[[141 114 126 138 123 143 156 130 102 113 134 124 156 136 122 122]
 [133 111 103 128 121 126 133 126 138 135 122 133 122 142 122 136]]
->
[[133 111 103 128 121 126 133 126 138 135 122 133 122 142 122 136]
 [141 114 126 138 123 143 156 130 102 113 134 124 156 136 122 122]]

[[114 141 126]
 [133 132 136]
 [122 154 143]]
->
[[122 154 143]
 [114 141 126]
 [133 132 136]]

[[146 133 120 147 146 122 145 119 147 118 146 141]
 [120 126 125 119 118 134 122 132 121 131 119 121]
 [132 129 130 133 136 124 132 126 133 125 134 133]
 [128 142  99 129 126 136 152 129 153 124 128 145]
 [130 129 128 130 131 127 131 127 131 127 130 131]
 [123 114 156 122 124 122 101 130 100 134 123 109]
 [131 129 126 131 132 127 132 127 132 126 131 131]]
->
[[131 129 126 131 132 127 132 127 132 126 131 131]
 [146 133 120 147 146 122 145 119 147 118 146 141]
 [120 126 125 119 118 134 122 132 121 131 119 121]
 [132 129 130 133 136 124 132 126 133 125 134 133]
 [128 142  99 129 126 136 152 129 153 124 128 145]
 [130 129 128 130 131 127 131 127 131 127 130 131]
 [123 114 156 122 124 122 101 130 100 134 123 109]]

[[133 154 107]
 [134 156 107]
 [134 157 114]
 [133 155 107]
 [134 155 111]
 [134 158 109]
 [133 155 108]
 [133 153 113]
 [133 154 112]]
->
[[133 154 112]
 [133 154 107]
 [134 156 107]
 [134 157 114]
 [133 155 107]
 [134 155 111]
 [134 158 109]
 [133 155 108]
 [133 153 113]]

[[142 118 115]
 [120 136 102]
 [126 131 149]
 [120 134 119]
 [115 113 147]
 [120 134 122]]
->
[[120 134 122]
 [142 118 115]
 [120 136 102]
 [126 131 149]
 [120 134 119]
 [115 113 147]]

[[136 138 141 127 108 152 121]
 [136 138 141 127 108 134 121]]
->
[[136 138 141 127 108 134 121]
 [136 138 141 127 108 152 121]]

[[122 125 126 130 128 126 134 126]
 [102 135 128 144 111 129 155 113]
 [124 126 128 130 138 126 132 137]
 [143 117 131 113 139 131 107 139]]
->
[[143 117 131 113 139 131 107 139]
 [122 125 126 130 128 126 134 126]
 [102 135 128 144 111 129 155 113]
 [124 126 128 130 138 126 132 137]]
---
[[132 127 118 125 150 146 113 141 122 129 117 143 129 135 120]
 [125 122 125 132 123 124 139 129 122 120 133 121 125 115 128]
 [125 123 126 134 123 123 141 129 122 120 133 121 126 113 129]
 [137 136 132 132 141 125 134 145 125 133 122 123 126 114 128]
 [134 141 133 123 116 122 131 117 124 134 124 134 134 128 135]]
->
[[132 125 125 137 134]
 [127 122 123 136 141]
 [118 125 126 132 133]
 [125 132 134 132 123]
 [150 123 123 141 116]
 [146 124 123 125 122]
 [113 139 141 134 131]
 [141 129 129 145 117]
 [122 122 122 125 124]
 [129 120 120 133 134]
 [117 133 133 122 124]
 [143 121 121 123 134]
 [129 125 126 126 134]
 [135 115 113 114 128]
 [120 128 129 128 135]]

[[115 120 111 109 122 118 142 117 132 129 102 124 133 131]
 [120 135 117 130 134 134 125 129 116 123 122 142 146 117]]
->
[[115 120]
 [120 135]
 [111 117]
 [109 130]
 [122 134]
 [118 134]
 [142 125]
 [117 129]
 [132 116]
 [129 123]
 [102 122]
 [124 142]
 [133 146]
 [131 117]]

[[125 135 123 126 117 132 128 126 147 131 134]
 [128 134 123 123 136 133 123 138 145 125 124]
 [129 133 130 122 124 133 127 129 129 127 128]
 [126 132 131 124 115 133 132 137 154 128 132]
 [125 136 132 130 133 132 131 131 155 130 133]
 [127 135 128 128 116 131 128 140 133 130 138]
 [129 135 133 133 135 135 126 142 135 129 134]]
->
[[125 128 129 126 125 127 129]
 [135 134 133 132 136 135 135]
 [123 123 130 131 132 128 133]
 [126 123 122 124 130 128 133]
 [117 136 124 115 133 116 135]
 [132 133 133 133 132 131 135]
 [128 123 127 132 131 128 126]
 [126 138 129 137 131 140 142]
 [147 145 129 154 155 133 135]
 [131 125 127 128 130 130 129]
 [134 124 128 132 133 138 134]]

[[132 131 134 111 135 129 128]
 [136 134 134 102 129 130 127]]
->
[[132 136]
 [131 134]
 [134 134]
 [111 102]
 [135 129]
 [129 130]
 [128 127]]

[[129 133]
 [113 129]
 [136 118]
 [ 98 137]
 [142 125]
 [111 138]
 [136 138]
 [117 137]
 [108 137]
 [142 118]
 [140 124]]
->
[[129 113 136  98 142 111 136 117 108 142 140]
 [133 129 118 137 125 138 138 137 137 118 124]]

[[138 143 123 127 125 142]
 [128 141 149 114 116 117]
 [116 128 124 124 107 129]
 [114 127 104 120 144 148]
 [145 106 134 115 150 143]]
->
[[138 128 116 114 145]
 [143 141 128 127 106]
 [123 149 124 104 134]
 [127 114 124 120 115]
 [125 116 107 144 150]
 [142 117 129 148 143]]

[[117 151 113]
 [116 144 135]
 [151 122 124]
 [138 153 122]
 [135 149 125]
 [142 131 111]
 [155 104 129]
 [121 145 131]]
->
[[117 116 151 138 135 142 155 121]
 [151 144 122 153 149 131 104 145]
 [113 135 124 122 125 111 129 131]]

[[128 128 128 127 128 128 128 128 128 128 128]
 [128 128 128 128 128 128 128 128 128 128 128]
 [128 127 129 128 128 129 128 128 128 127 128]
 [122 126 152 124 113 126 112 127 115 126 131]
 [127 127 128 128 128 127 128 128 128 129 128]
 [135 141 132 125 121 122 127 139 127 110 131]
 [128 128 128 128 128 128 128 128 128 129 128]]
->
[[128 128 128 122 127 135 128]
 [128 128 127 126 127 141 128]
 [128 128 129 152 128 132 128]
 [127 128 128 124 128 125 128]
 [128 128 128 113 128 121 128]
 [128 128 129 126 127 122 128]
 [128 128 128 112 128 127 128]
 [128 128 128 127 128 139 128]
 [128 128 128 115 128 127 128]
 [128 128 127 126 129 110 129]
 [128 128 128 131 128 131 128]]
